Below is a small trained network, with its code and all its weights. Each question gives an input and a target symbol and asks what happens when units are switched off, that is, made to give their printed mean instead of their output.

import numpy as np


def w(rows, s, z=0):
    codes = np.array(rows[::2]) - 128.0
    scale = np.full(codes.shape[1], s)
    scale[-1] = z or s
    return codes * scale


def f(y):
    return np.maximum(y, 0)


def softmax(a):
    e = np.exp(a - a.max(-1, keepdims=True))
    return e / e.sum(-1, keepdims=True)


def log_softmax(a):
    a = a - a.max(-1, keepdims=True)
    return a - np.log(np.exp(a).sum(-1, keepdims=True))


def net(x, mask):
    ids = ['αβγδεηθμξπστφψω'.index(c) for c in x.split()]
    T = len(ids)
    res = E[ids] + P[:T]
    u = 0
    for l in range(3):
        q, k, v = (res @ M[l].T for M in (Q, K, V))
        z = softmax(np.where(np.tri(T) > 0, q @ k.T / 2**0.5, -1e9)) @ v
        res = res + np.where(mask[u], z, O[l][:, -1]) @ O[l][:, :-1]
        u += 1
        y = f(res @ A[l][:, :-1].T + A[l][:, -1])
        res = res + np.where(mask[u : u + 4], y, B[l][:, -1]) @ B[l][:, :-1]
        u += 4
    return log_softmax(res[-1] @ U[:, :-1].T + U[:, -1])


Q, K, V, O, A, B = {}, {}, {}, {}, {}, {}
E = w([
[93,116,157,88],'α',
[152,126,128,252],'β',
[159,174,95,149],'γ',
[48,168,170,197],'δ',
[121,73,147,115],'ε',
[40,66,178,144],'η',
[203,81,105,143],'θ',
[88,67,78,192],'μ',
[132,115,87,205],'ξ',
[94,93,111,201],'π',
[143,138,100,150],'σ',
[135,57,51,167],'τ',
[74,152,232,37],'φ',
[98,170,75,90],'ψ',
[110,152,197,185],'ω',
],0.02)
P = w([
[156,130,143,20],'0',
[163,110,114,4],'1',
[177,126,112,37],'2',
[187,150,122,68],'3',
[196,156,102,95],'4',
[201,167,134,105],'5',
[204,129,134,140],'6',
[215,142,147,142],'7',
[221,141,142,165],'8',
[196,126,152,162],'9',
[210,119,169,162],'10',
[229,102,166,165],'11',
],0.0024)
Q[0] = w([
[126,123,194,166],'L0H0',
[255,15,223,121],'L0H0',
],0.0072)
K[0] = w([
[107,91,247,97],'L0H0',
[139,100,140,93],'L0H0',
],0.012)
V[0] = w([
[174,65,153,166],'L0H0',
[180,88,254,82],'L0H0',
],0.0048)
O[0] = w([
[115,254,213,104,191],'L0H0',
[143,180,97,246,254],'L0H0',
],0.0074,0.0019)
A[0] = w([
[64,95,116,203,131],'L0N0',
[167,69,85,212,251],'L0N1',
[98,245,138,2,31],'L0N2',
[156,101,4,140,17],'L0N3',
],0.0073,0.0013)
B[0] = w([
[58,125,39,192,217],'L0N0',
[137,181,84,3,254],'L0N1',
[25,144,146,142,171],'L0N2',
[167,123,187,38,176],'L0N3',
],0.0065,0.0046)
Q[1] = w([
[253,61,53,12],'L1H0',
[12,222,225,130],'L1H0',
],0.0045)
K[1] = w([
[90,178,209,95],'L1H0',
[104,73,2,120],'L1H0',
],0.0069)
V[1] = w([
[207,3,86,191],'L1H0',
[159,185,190,139],'L1H0',
],0.0046)
O[1] = w([
[254,29,92,13,1],'L1H0',
[176,116,167,152,28],'L1H0',
],0.0073,0.00086)
A[1] = w([
[244,181,26,47,176],'L1N0',
[122,182,210,114,5],'L1N1',
[66,127,78,102,26],'L1N2',
[213,253,107,31,203],'L1N3',
],0.0054,0.0015)
B[1] = w([
[125,184,117,67,250],'L1N0',
[178,2,150,157,179],'L1N1',
[75,159,105,251,193],'L1N2',
[85,164,142,128,224],'L1N3',
],0.0075,0.002)
Q[2] = w([
[47,201,171,254],'L2H0',
[156,64,238,114],'L2H0',
],0.0064)
K[2] = w([
[107,122,190,119],'L2H0',
[153,148,1,148],'L2H0',
],0.01)
V[2] = w([
[150,40,124,165],'L2H0',
[182,131,1,189],'L2H0',
],0.0073)
O[2] = w([
[109,2,122,237,91],'L2H0',
[152,163,15,228,3],'L2H0',
],0.0065,0.0041)
A[2] = w([
[166,95,208,86,183],'L2N0',
[2,192,104,174,108],'L2N1',
[64,9,143,154,251],'L2N2',
[36,59,56,89,201],'L2N3',
],0.0069,0.003)
B[2] = w([
[249,100,117,81,202],'L2N0',
[109,143,27,161,226],'L2N1',
[139,142,183,185,254],'L2N2',
[171,2,209,80,237],'L2N3',
],0.0077,0.0053)
U = w([
[37,161,255,65,178],'α',
[171,153,67,198,201],'β',
[73,208,178,100,177],'γ',
[49,157,120,171,113],'δ',
[232,64,182,155,221],'ε',
[78,73,170,171,43],'η',
[209,162,129,99,91],'θ',
[123,42,63,150,83],'μ',
[109,135,88,129,138],'ξ',
[120,80,69,173,144],'π',
[104,169,132,111,107],'σ',
[121,63,69,59,101],'τ',
[101,132,154,125,3],'φ',
[10,150,113,75,43],'ψ',
[174,180,219,224,146],'ω',
],0.0086,0.0048)

Each question gives the input, a string of symbols that net reads in full, and the target symbol t.
The units are the heads (2 rows each of Q, K, V and O) and the neurons (one row each of A and B). Each row of codes is followed by its name. A weight is (code - 128) times the scale printed after its matrix; where a second scale follows, it is the last column's (O, A, B and U).
mask holds one flag per unit, layer by layer, with each layer's heads first. A switched-off unit (its flag False) gives its mean, the last column of its rows in O or B, instead of its output. The means were averaged over made-up inputs and are rounded, as every weight is.
A unit's drop is (log p(t) with every unit on - log p(t) with that unit switched off) / (log p(t) with every unit on - log p(t) with every unit switched off).
The circuit of an input: a set's keep is (log p(t) with only the set's units on - log p(t) with every unit switched off) / (log p(t) with every unit on - log p(t) with every unit switched off). Starting from the 12 units with the biggest drops (on a tie, the unit counted first), units are removed one at a time, each time the one whose removal leaves the highest keep (on an exact tie, the one counted first), for as long as the keep stays at least 0.8.
circuit, biggest first: the units of the circuit, biggest drop first
unit that matters most: the unit with the biggest drop
k most important neurons: the k neurons with the biggest drops, biggest first
top k neurons in layer l: the k neurons of layer l with the biggest drops, biggest first
drop when u is switched off: that unit's drop, to one decimal
input ε σ α α θ ε π ε η, target η: 4 most important neurons -> L0N0, L2N3, L2N2, L0N1
input β α α ω α ε τ β α α θ, target θ: circuit, biggest first -> L0N1, L1N0, L0N3
input θ ε ε φ ε β ω ε δ π, target α: 2 most important neurons -> L0N0, L0N2
input α η ξ φ σ, target α: circuit, biggest first -> L2H0
input σ θ ω γ ψ ε ψ ε τ, target τ: top 3 neurons in layer 0 -> L0N1, L0N3, L0N0
input ψ ω η, target η: 4 most important neurons -> L2N3, L0N1, L2N2, L0N0
input μ ε τ α α μ τ τ μ α π ψ, target ψ: circuit, biggest first -> L2N1, L0N2, L0H0
input φ γ ε ω ψ, target α: top 2 neurons in layer 0 -> L0N0, L0N2
input α γ ξ δ δ ψ θ, target θ: top 3 neurons in layer 0 -> L0N1, L0N3, L0N0
input α ε ε, target ε: top 3 neurons in layer 0 -> L0N1, L0N0, L0N2
input α ψ ε β φ ε ε ε θ, target α: 2 most important neurons -> L0N2, L0N1
input ε θ β ω ε ε α ε γ φ α μ, target α: circuit, biggest first -> L2H0, L0N2
input σ μ γ β ψ, target ψ: top 2 neurons in layer 0 -> L0N2, L0N0
input ε β ε ε δ ε α δ, target δ: top 3 neurons in layer 0 -> L0N0, L0N1, L0N3
input ε η ε ε, target ε: unit that matters most -> L0N1
input η α σ ε α δ, target δ: top 2 neurons in layer 0 -> L0N0, L0N3
input φ α ψ, target α: drop when L0N1 is switched off -> 0.1
input τ ε ξ α ε φ β ε β π, target α: drop when L2H0 is switched off -> 1.6
input η ε φ ε σ θ δ θ δ ψ τ, target α: drop when L0N0 is switched off -> 0.1
input φ τ β η τ θ η ω ε η γ, target α: top neuron in layer 2 -> L2N1
input ε ω η γ η ε ε ε τ τ, target τ: top 2 neurons in layer 0 -> L0N1, L0N3
